Below is a small trained network, with its code and all its weights. Each question gives an input and a target symbol and asks what happens when units are switched off, that is, made to give their printed mean instead of their output.

import numpy as np


def w(rows, s, z=0):
    codes = np.array(rows[::2]) - 128.0
    scale = np.full(codes.shape[1], s)
    scale[-1] = z or s
    return codes * scale


def norm(h):
    return h / np.sqrt((h * h).mean(-1, keepdims=True) + 1e-5)


def f(y):
    return y / 2 * (1 + np.tanh(0.7978845608 * (y + 0.044715 * y**3)))


def softmax(a):
    e = np.exp(a - a.max(-1, keepdims=True))
    return e / e.sum(-1, keepdims=True)


def log_softmax(a):
    a = a - a.max(-1, keepdims=True)
    return a - np.log(np.exp(a).sum(-1, keepdims=True))


def net(x, mask):
    ids = ['αδεζηθξπστψω'.index(c) for c in x.split()]
    T = len(ids)
    res = E[ids] + P[:T]
    r = norm(res)
    for j in range(2):
        rows = slice(4 * j, 4 * j + 4)
        q, k, v = (r @ M[0][rows].T for M in (Q, K, V))
        z = softmax(np.where(np.tri(T) > 0, q @ k.T / 4**0.5, -1e9)) @ v
        o = O[0][rows]
        res = res + np.where(mask[j], z, o[:, -1]) @ o[:, :-1]
    y = f(norm(res) @ A[0][:, :-1].T + A[0][:, -1])
    res = res + np.where(mask[2:26], y, B[0][:, -1]) @ B[0][:, :-1]
    return log_softmax(norm(res)[-1] @ U[:, :-1].T + U[:, -1])


Q, K, V, O, A, B = {}, {}, {}, {}, {}, {}
E = w([
[172,121,159,235,137,110,85,144,72,133,175],'α',
[127,94,148,206,151,171,51,103,95,204,117],'δ',
[131,164,152,6,111,133,99,128,112,148,154],'ε',
[196,237,78,138,135,113,116,94,108,111,95],'ζ',
[160,138,73,113,155,174,98,75,118,112,203],'η',
[98,198,47,69,162,109,55,121,148,91,120],'θ',
[92,131,142,60,167,94,171,125,115,104,129],'ξ',
[135,135,151,112,134,41,116,157,125,204,70],'π',
[82,168,182,107,133,191,144,169,99,127,86],'σ',
[101,174,89,115,114,158,129,242,122,169,161],'τ',
[108,131,168,110,136,75,67,191,120,109,155],'ψ',
[103,80,101,101,139,142,133,130,38,133,133],'ω',
],0.019)
P = w([
[192,180,105,79,246,138,128,146,181,181,114],'0',
[139,129,103,127,200,152,138,118,168,163,121],'1',
[127,113,102,145,191,162,131,109,138,152,121],'2',
[119,129,104,150,165,158,117,104,125,145,127],'3',
[105,128,109,161,143,153,117,95,109,141,129],'4',
[98,136,100,158,116,141,111,101,97,120,134],'5',
[98,147,102,174,105,139,109,91,89,114,125],'6',
[77,176,109,172,86,137,106,87,65,124,132],'7',
],0.011)
Q[0] = w([
[148,102,130,190,76,153,167,194,92,171,156],'head 0',
[37,156,51,169,99,208,112,99,64,25,200],'head 0',
[102,180,106,99,182,130,29,65,3,131,158],'head 0',
[108,164,179,133,99,98,175,138,107,92,179],'head 0',
[179,34,166,116,135,156,189,122,253,105,108],'head 1',
[217,141,234,137,15,98,99,93,214,90,149],'head 1',
[175,20,119,96,90,109,148,91,141,104,85],'head 1',
[68,151,129,133,96,165,155,79,113,107,79],'head 1',
],0.0068)
K[0] = w([
[132,176,117,141,159,125,101,152,149,115,161],'head 0',
[97,162,121,131,80,84,165,232,108,154,100],'head 0',
[1,129,118,127,98,79,81,131,86,67,74],'head 0',
[171,148,131,160,90,121,97,143,119,93,119],'head 0',
[186,99,142,97,203,87,168,90,235,198,94],'head 1',
[195,116,116,126,158,141,150,99,187,106,125],'head 1',
[163,195,186,159,146,137,162,127,124,174,173],'head 1',
[136,116,105,149,93,118,80,130,145,170,134],'head 1',
],0.009)
V[0] = w([
[120,102,161,60,130,200,132,63,150,120,31],'head 0',
[143,74,185,95,79,156,143,94,159,21,246],'head 0',
[141,117,71,115,101,231,75,166,178,104,86],'head 0',
[181,110,167,147,40,185,150,190,96,164,153],'head 0',
[202,39,52,108,132,87,182,18,139,155,217],'head 1',
[137,157,74,156,50,224,239,146,187,178,114],'head 1',
[224,159,185,118,126,204,123,94,254,141,160],'head 1',
[188,132,160,136,136,205,172,33,133,89,109],'head 1',
],0.0061)
O[0] = w([
[125,219,198,70,121,80,126,96,112,135,163,122],'head 0',
[174,201,108,103,210,161,162,170,99,170,205,2],'head 0',
[96,170,82,158,156,233,30,168,100,87,22,136],'head 0',
[235,112,157,166,116,205,91,59,102,150,72,85],'head 0',
[151,160,48,134,92,91,95,130,25,204,131,68],'head 1',
[161,132,76,17,98,143,186,118,131,125,35,79],'head 1',
[112,238,151,232,31,106,142,115,144,166,136,48],'head 1',
[90,146,157,254,197,167,107,45,13,113,131,73],'head 1',
],0.0063,0.0082)
A[0] = w([
[215,109,161,187,137,44,153,151,92,154,91,215],'neuron 0',
[142,153,80,143,27,176,108,117,43,184,148,147],'neuron 1',
[154,54,192,198,93,147,104,130,103,179,120,164],'neuron 2',
[129,139,145,120,124,170,95,200,136,140,140,145],'neuron 3',
[126,173,119,100,110,58,65,132,143,114,98,217],'neuron 4',
[162,127,213,68,120,138,78,189,155,102,181,87],'neuron 5',
[66,136,101,128,118,80,116,79,116,168,174,151],'neuron 6',
[225,146,98,122,127,92,177,79,162,58,112,102],'neuron 7',
[117,148,127,89,173,119,137,212,136,188,114,149],'neuron 8',
[94,122,111,135,113,131,86,167,62,41,116,148],'neuron 9',
[188,130,116,110,89,220,125,153,110,108,114,142],'neuron 10',
[105,93,170,119,184,106,99,152,173,109,153,178],'neuron 11',
[224,84,165,152,179,112,139,107,63,115,187,58],'neuron 12',
[91,106,88,151,134,109,98,74,177,118,146,205],'neuron 13',
[90,141,197,151,65,180,142,112,94,59,140,228],'neuron 14',
[171,132,75,121,124,68,94,165,186,88,128,81],'neuron 15',
[113,75,166,149,110,158,89,150,174,98,178,113],'neuron 16',
[187,140,114,254,149,148,126,190,86,100,182,159],'neuron 17',
[153,98,126,159,100,193,68,128,137,144,106,225],'neuron 18',
[95,195,162,115,152,203,115,177,62,108,93,172],'neuron 19',
[191,145,127,119,190,83,113,73,140,118,152,224],'neuron 20',
[142,174,143,132,116,91,140,117,132,62,174,147],'neuron 21',
[104,178,146,165,95,72,117,114,207,130,105,157],'neuron 22',
[136,132,122,62,84,134,176,139,170,71,126,5],'neuron 23',
],0.0087,0.0018)
B[0] = w([
[120,29,136,108,62,160,140,163,135,30,200,167],'neuron 0',
[117,158,61,177,87,1,130,11,174,126,133,148],'neuron 1',
[132,207,161,50,86,77,107,192,128,96,119,178],'neuron 2',
[185,97,138,70,200,144,118,89,128,123,114,169],'neuron 3',
[81,94,138,140,65,187,137,127,104,141,203,224],'neuron 4',
[206,99,40,180,119,200,128,115,66,171,179,200],'neuron 5',
[132,121,204,103,79,70,172,185,127,112,127,188],'neuron 6',
[108,107,78,135,98,194,195,209,93,205,43,131],'neuron 7',
[173,136,126,120,80,118,135,35,203,75,105,220],'neuron 8',
[77,71,129,106,97,142,104,100,140,118,181,208],'neuron 9',
[90,101,129,53,70,67,187,102,168,101,113,156],'neuron 10',
[124,169,139,165,172,181,188,120,105,148,131,255],'neuron 11',
[92,96,123,95,114,135,115,103,71,55,73,156],'neuron 12',
[117,153,176,119,127,123,119,182,127,154,110,213],'neuron 13',
[98,124,167,174,118,140,131,78,159,73,158,172],'neuron 14',
[68,101,68,188,161,181,121,138,80,108,119,193],'neuron 15',
[224,145,112,157,164,156,110,167,196,173,71,205],'neuron 16',
[151,163,70,112,142,138,150,31,143,82,115,161],'neuron 17',
[162,158,110,26,153,73,170,165,92,121,112,189],'neuron 18',
[102,61,150,141,164,109,121,47,100,83,96,191],'neuron 19',
[118,50,182,150,171,134,181,138,32,168,53,168],'neuron 20',
[127,137,189,101,129,161,183,188,138,109,100,139],'neuron 21',
[159,73,141,153,85,159,94,152,56,127,179,196],'neuron 22',
[154,185,126,92,101,127,165,151,136,113,140,166],'neuron 23',
],0.0058,0.0061)
U = w([
[208,141,114,144,125,98,136,184,104,1,115,57],'α',
[153,179,168,100,128,129,52,194,111,145,69,150],'δ',
[178,164,144,69,74,199,120,119,96,160,181,148],'ε',
[125,148,92,178,77,185,182,174,49,140,55,131],'ζ',
[132,178,48,158,123,77,124,51,160,134,126,241],'η',
[8,188,61,127,127,153,74,171,171,102,161,2],'θ',
[113,184,132,96,160,87,236,190,122,97,146,149],'ξ',
[112,59,143,159,37,84,133,143,192,133,128,169],'π',
[107,120,195,142,148,200,138,76,170,83,72,61],'σ',
[152,147,45,57,86,148,143,134,218,106,62,143],'τ',
[174,100,91,187,184,171,137,183,166,142,156,181],'ψ',
[123,38,87,83,207,106,104,104,82,148,93,42],'ω',
],0.0067,0.0025)

Each question gives the input, a string of symbols that net reads in full, and the target symbol t.
The units are the heads (4 rows each of Q, K, V and O) and the neurons (one row each of A and B). Each row of codes is followed by its name. A weight is (code - 128) times the scale printed after its matrix; where a second scale follows, it is the last column's (O, A, B and U).
mask holds one flag per unit, heads first, then neurons. A switched-off unit (its flag False) gives its mean, the last column of its rows in O or B, instead of its output. The means were averaged over made-up inputs and are rounded, as every weight is.
A unit's drop is (log p(t) with every unit on - log p(t) with that unit switched off) / (log p(t) with every unit on - log p(t) with every unit switched off).
The circuit of an input: a set's keep is (log p(t) with only the set's units on - log p(t) with every unit switched off) / (log p(t) with every unit on - log p(t) with every unit switched off). Starting from the 12 units with the biggest drops (on a tie, the unit counted first), units are removed one at a time, each time the one whose removal leaves the highest keep (on an exact tie, the one counted first), for as long as the keep stays at least 0.8.
circuit, biggest first: the units of the circuit, biggest drop first
unit that matters most: the unit with the biggest drop
k most important neurons: the k neurons with the biggest drops, biggest first
which heads matter: for each layer, one digit per head in row order, 1 if its drop is at least 0.15 and else 0, layers parted by /
input τ α θ, target θ: which heads matter -> 00
input α ε ω α π σ ζ, target ζ: which heads matter -> 00
input η ζ α π σ π, target σ: circuit, biggest first -> head 1; neuron 11
input π π ξ η, target π: circuit, biggest first -> head 0; head 1; neuron 6
input η ω ε η ε, target η: circuit, biggest first -> head 1; neuron 1
input π η π, target π: which heads matter -> 01
input ω τ ω η σ π τ η, target τ: which heads matter -> 01
input π η σ ψ ε, target ψ: which heads matter -> 01
input ε σ δ, target δ: circuit, biggest first -> neuron 2; neuron 18
input π ψ π ψ π, target ψ: circuit, biggest first -> head 1; neuron 11; neuron 5
input ω π α, target α: circuit, biggest first -> neuron 2; neuron 17
input π π ε, target ε: unit that matters most -> neuron 5
input τ ξ π ω ε τ η, target τ: which heads matter -> 10
input ζ θ π τ, target τ: which heads matter -> 01
input ξ ω τ ω τ, target ω: circuit, biggest first -> head 1; neuron 3
input ω π π ζ π η τ ε, target τ: unit that matters most -> head 1
input ζ α δ θ ξ η, target ξ: 2 most important neurons -> neuron 6; neuron 21
input ω π π, target π: which heads matter -> 00
input θ π π π ξ ξ, target ξ: which heads matter -> 10
input ζ π α, target α: most important neuron -> neuron 2
input α π π η ε, target π: 2 most important neurons -> neuron 6; neuron 1
input θ θ η, target θ: which heads matter -> 11
input η δ τ π, target τ: which heads matter -> 11
input ψ θ σ ζ, target ζ: which heads matter -> 00
